Below are the code and all the weights of a small trained network. Each question names an input and a target symbol and asks about switching units off, where a switched-off unit gives its printed mean instead of its output.

import numpy as np


def w(rows, s, z=0):
    codes = np.array(rows[::2]) - 128.0
    scale = np.full(codes.shape[1], s)
    scale[-1] = z or s
    return codes * scale


def norm(h):
    return h / np.sqrt((h * h).mean(-1, keepdims=True) + 1e-5)


def f(y):
    return y / 2 * (1 + np.tanh(0.7978845608 * (y + 0.044715 * y**3)))


def softmax(a):
    e = np.exp(a - a.max(-1, keepdims=True))
    return e / e.sum(-1, keepdims=True)


def log_softmax(a):
    a = a - a.max(-1, keepdims=True)
    return a - np.log(np.exp(a).sum(-1, keepdims=True))


def net(x, mask):
    ids = ['αδζθξφψω'.index(c) for c in x.split()]
    T = len(ids)
    res = E[ids] + P[:T]
    u = 0
    for l in range(2):
        r = norm(res)
        for j in range(3):
            rows = slice(2 * j, 2 * j + 2)
            q, k, v = (r @ M[l][rows].T for M in (Q, K, V))
            z = softmax(np.where(np.tri(T) > 0, q @ k.T / 2**0.5, -1e9)) @ v
            o = O[l][rows]
            res = res + np.where(mask[u + j], z, o[:, -1]) @ o[:, :-1]
        u += 3
        y = f(norm(res) @ A[l][:, :-1].T + A[l][:, -1])
        res = res + np.where(mask[u : u + 8], y, B[l][:, -1]) @ B[l][:, :-1]
        u += 8
    return log_softmax(norm(res)[-1] @ U[:, :-1].T + U[:, -1])


Q, K, V, O, A, B = {}, {}, {}, {}, {}, {}
E = w([
[36,126,153,113,160,86,135,233,204,131,158],'α',
[142,51,122,77,189,202,126,176,72,187,133],'δ',
[156,171,197,191,174,189,101,62,155,111,99],'ζ',
[115,36,84,126,106,52,123,164,51,15,135],'θ',
[128,146,121,90,53,144,143,119,111,68,50],'ξ',
[123,146,87,43,144,172,71,100,230,117,165],'φ',
[118,120,77,249,121,156,125,122,97,239,131],'ψ',
[73,69,143,157,158,174,94,99,130,122,129],'ω',
],0.02)
P = w([
[155,147,203,102,2,185,77,164,110,123,171],'0',
[83,94,91,128,189,94,155,123,152,142,41],'1',
[107,111,97,147,204,111,155,130,132,95,42],'2',
[92,127,107,147,182,136,156,131,145,107,36],'3',
[96,129,94,145,174,144,150,132,168,94,47],'4',
[96,131,91,148,162,165,162,153,165,107,41],'5',
[103,111,93,149,185,170,149,147,158,93,34],'6',
[100,127,75,137,152,169,150,142,176,95,37],'7',
[97,127,63,150,174,160,170,155,185,110,41],'8',
[83,130,92,138,148,179,153,151,188,95,32],'9',
],0.0079)
Q[0] = w([
[142,77,91,98,128,148,114,179,168,113,110],'L0H1',
[33,122,49,147,121,254,104,161,162,79,55],'L0H1',
[75,175,239,186,180,93,104,132,165,91,141],'L0H2',
[119,131,48,113,102,208,42,96,124,100,109],'L0H2',
[107,102,130,134,173,165,136,196,175,85,60],'L0H3',
[44,159,172,102,105,181,184,165,136,132,104],'L0H3',
],0.009)
K[0] = w([
[206,141,200,161,46,94,96,141,126,78,127],'L0H1',
[106,115,212,130,10,191,71,144,94,155,241],'L0H1',
[61,156,2,104,98,117,100,81,210,137,131],'L0H2',
[105,39,210,127,6,199,63,120,115,90,225],'L0H2',
[211,119,116,138,82,118,48,83,174,99,229],'L0H3',
[190,117,110,5,90,119,81,119,183,128,211],'L0H3',
],0.0069)
V[0] = w([
[146,142,88,248,228,118,123,157,46,187,164],'L0H1',
[159,153,206,184,123,168,123,58,119,145,127],'L0H1',
[202,128,254,122,134,213,169,181,86,113,191],'L0H2',
[171,131,106,145,106,122,43,84,142,62,218],'L0H2',
[79,101,181,159,179,119,101,161,60,136,37],'L0H3',
[110,177,239,154,103,75,167,182,30,156,79],'L0H3',
],0.0055)
O[0] = w([
[190,103,151,156,186,109,115,158,159,85,111,3],'L0H1',
[183,144,61,178,152,141,145,38,101,155,94,63],'L0H1',
[91,108,174,91,159,138,124,128,89,138,99,96],'L0H2',
[149,92,147,121,101,103,118,52,130,152,138,66],'L0H2',
[71,39,101,108,104,140,135,152,100,102,57,160],'L0H3',
[199,122,130,78,2,191,107,162,166,146,114,27],'L0H3',
],0.0085,0.0037)
A[0] = w([
[138,171,89,127,136,150,97,120,149,135,222,36],'L0N1',
[138,124,101,182,51,156,128,170,100,155,81,6],'L0N2',
[126,146,100,74,125,179,115,125,55,184,178,56],'L0N3',
[108,80,109,101,156,167,2,143,143,112,115,69],'L0N4',
[57,117,103,158,69,144,86,101,111,183,119,116],'L0N5',
[123,203,226,188,129,123,160,73,146,108,113,66],'L0N6',
[108,89,135,163,167,147,151,108,104,88,105,51],'L0N7',
[105,192,152,101,115,116,163,110,112,109,68,167],'L0N8',
],0.0093,0.0022)
B[0] = w([
[156,113,176,96,156,31,148,89,104,139,130,127],'L0N1',
[175,179,179,159,182,67,156,126,164,159,77,185],'L0N2',
[85,169,122,211,126,105,255,128,31,91,58,151],'L0N3',
[128,136,208,147,199,150,234,88,178,160,192,254],'L0N4',
[127,112,187,193,177,169,112,100,229,57,87,238],'L0N5',
[124,159,89,165,109,214,68,202,49,160,101,183],'L0N6',
[105,107,80,215,112,134,161,111,179,160,122,239],'L0N7',
[70,198,108,58,168,171,100,87,138,75,123,163],'L0N8',
],0.0086,0.0047)
Q[1] = w([
[56,37,114,176,98,208,166,93,208,123,121],'L1H1',
[237,155,154,97,38,63,38,178,102,156,221],'L1H1',
[161,94,198,8,69,96,153,86,55,202,159],'L1H2',
[195,73,136,91,135,210,53,134,99,156,117],'L1H2',
[226,128,133,68,2,93,147,167,92,199,213],'L1H3',
[252,147,73,66,77,47,15,161,122,249,181],'L1H3',
],0.0066)
K[1] = w([
[93,147,156,90,123,132,125,99,117,152,197],'L1H1',
[153,96,24,148,154,126,156,173,147,98,89],'L1H1',
[101,104,35,156,143,144,132,160,121,124,89],'L1H2',
[112,97,51,119,170,119,113,145,155,146,144],'L1H2',
[120,144,11,151,177,112,136,123,144,97,104],'L1H3',
[124,167,9,145,204,132,165,138,137,65,113],'L1H3',
],0.011)
V[1] = w([
[119,76,113,139,72,213,73,239,139,146,95],'L1H1',
[70,92,184,65,129,162,76,35,98,159,164],'L1H1',
[149,129,116,114,255,80,84,121,96,121,169],'L1H2',
[166,176,139,164,31,101,87,94,116,159,190],'L1H2',
[218,78,113,99,158,127,139,132,21,84,96],'L1H3',
[176,25,120,181,76,145,106,161,155,32,123],'L1H3',
],0.0069)
O[1] = w([
[109,148,157,194,116,49,62,192,68,203,89,167],'L1H1',
[149,197,90,74,95,110,110,181,145,140,225,193],'L1H1',
[142,125,184,155,84,78,218,111,200,184,182,43],'L1H2',
[160,114,107,118,180,154,60,147,254,104,96,10],'L1H2',
[146,105,83,122,81,217,185,156,118,176,62,3],'L1H3',
[45,144,101,147,28,153,108,169,213,129,114,181],'L1H3',
],0.0094,0.0053)
A[1] = w([
[137,91,134,87,170,92,62,166,102,110,180,64],'L1N1',
[207,89,98,82,145,111,134,2,48,147,135,2],'L1N2',
[130,55,56,117,127,105,143,182,147,149,93,129],'L1N3',
[160,197,119,168,141,147,106,151,215,188,183,62],'L1N4',
[154,135,123,116,75,199,163,81,93,100,207,80],'L1N5',
[124,97,152,145,100,120,78,222,75,135,20,193],'L1N6',
[129,120,118,57,36,110,129,147,158,82,53,83],'L1N7',
[130,135,132,137,157,174,99,98,126,181,75,153],'L1N8',
],0.0088,0.0025)
B[1] = w([
[97,104,113,116,68,184,160,139,155,84,129,175],'L1N1',
[99,172,69,83,16,76,88,98,168,203,158,129],'L1N2',
[69,169,169,139,78,46,94,141,123,157,154,162],'L1N3',
[153,130,141,134,58,66,83,141,150,145,190,168],'L1N4',
[119,113,27,132,104,172,143,144,131,206,81,138],'L1N5',
[190,116,151,33,116,108,113,230,115,121,84,254],'L1N6',
[151,117,169,122,194,84,134,30,76,119,190,159],'L1N7',
[68,157,120,160,94,147,68,2,149,172,116,168],'L1N8',
],0.0091,0.0068)
U = w([
[87,155,193,166,182,49,40,209,97,99,191,132],'α',
[123,140,173,126,163,176,233,171,40,224,116,53],'δ',
[156,193,73,194,119,106,3,111,99,253,98,141],'ζ',
[90,82,95,103,9,148,115,212,210,94,118,213],'θ',
[112,225,90,102,186,228,61,127,107,40,42,4],'ξ',
[198,204,196,30,144,114,142,44,163,131,126,216],'φ',
[140,67,215,210,168,117,143,95,232,123,36,97],'ψ',
[27,180,101,204,139,147,155,48,157,115,211,143],'ω',
],0.0054,0.0022)

Each question gives the input, a string of symbols that net reads in full, and the target symbol t.
The units are the heads (2 rows each of Q, K, V and O) and the neurons (one row each of A and B). Each row of codes is followed by its name. A weight is (code - 128) times the scale printed after its matrix; where a second scale follows, it is the last column's (O, A, B and U).
mask holds one flag per unit, layer by layer, with each layer's heads first. A switched-off unit (its flag False) gives its mean, the last column of its rows in O or B, instead of its output. The means were averaged over made-up inputs and are rounded, as every weight is.
A unit's drop is (log p(t) with every unit on - log p(t) with that unit switched off) / (log p(t) with every unit on - log p(t) with every unit switched off).
The circuit of an input: a set's keep is (log p(t) with only the set's units on - log p(t) with every unit switched off) / (log p(t) with every unit on - log p(t) with every unit switched off). Starting from the 12 units with the biggest drops (on a tie, the unit counted first), units are removed one at a time, each time the one whose removal leaves the highest keep (on an exact tie, the one counted first), for as long as the keep stays at least 0.8.
circuit, biggest first: the units of the circuit, biggest drop first
unit that matters most: the unit with the biggest drop
top k neurons: the k neurons with the biggest drops, biggest first
k most important neurons of layer l: the k neurons of layer l with the biggest drops, biggest first
which heads matter: for each layer, one digit per head in row order, 1 if its drop is at least 0.15 and else 0, layers parted by /
drop of u: that unit's drop, to one decimal
input ζ α ξ, target ζ: circuit, biggest first -> (L0H1, L1N2)
input δ ω ξ θ φ ω φ α, target ω: circuit, biggest first -> (L1N6, L0H3)
input θ α ξ α, target θ: circuit, biggest first -> (L1H3)
input ω ω ξ, target ω: circuit, biggest first -> (L1N6, L1H1, L0H1)
input ζ ω ω δ, target ζ: top 2 neurons -> (L1N2, L1N8)
input ψ θ θ θ ξ α ζ ξ, target ψ: circuit, biggest first -> (L0H1, L1H1)
input α α ψ α α ζ θ α ζ, target α: which heads matter -> 100 / 101
input ω δ α ω α φ α α, target ω: circuit, biggest first -> (L1N6, L0H1)
input α θ θ ψ δ θ δ ξ, target α: which heads matter -> 000 / 101
input ζ ω ζ, target ζ: top 2 neurons -> (L0N6, L1N8)
input δ ξ α α α α ω, target δ: circuit, biggest first -> (L1H3, L1H2)
input ω δ ω θ φ ψ ζ α α ζ, target ω: top 3 neurons -> (L1N6, L0N7, L0N1)
input ζ ψ θ θ ω ψ ω ω δ, target ζ: circuit, biggest first -> (L0H1, L1N2)
input ψ ξ ξ θ ψ ζ ψ ψ, target ψ: which heads matter -> 000 / 100
input ω ξ φ ξ ω ψ ω, target ω: which heads matter -> 001 / 100
input ξ ψ θ ω δ ζ, target ξ: circuit, biggest first -> (L1H2)
input θ θ φ ω ξ, target ω: which heads matter -> 001 / 110
input ω θ α α ζ φ α δ, target ω: which heads matter -> 001 / 000
input φ ζ α α ξ, target φ: circuit, biggest first -> (L1H3, L1H1, L0N1)
input α ζ ζ ζ ψ, target ψ: circuit, biggest first -> (L0N5)
input ξ ξ ω θ θ α ζ ξ ψ α, target ξ: which heads matter -> 100 / 010
input θ θ ζ, target ζ: 2 most important neurons of layer 0 -> (L0N6, L0N5)
input ψ ξ ω ζ α ω, target ψ: drop of L1H1 -> 0.2
input ω α θ ω φ θ, target ω: drop of L1N6 -> 0.3
input φ φ ψ, target φ: drop of L0N8 -> 0.0
input φ φ α ξ θ α, target φ: drop of L1H2 -> 0.1
input ψ ω θ δ ξ ζ θ ω, target ψ: unit that matters most -> L0H1
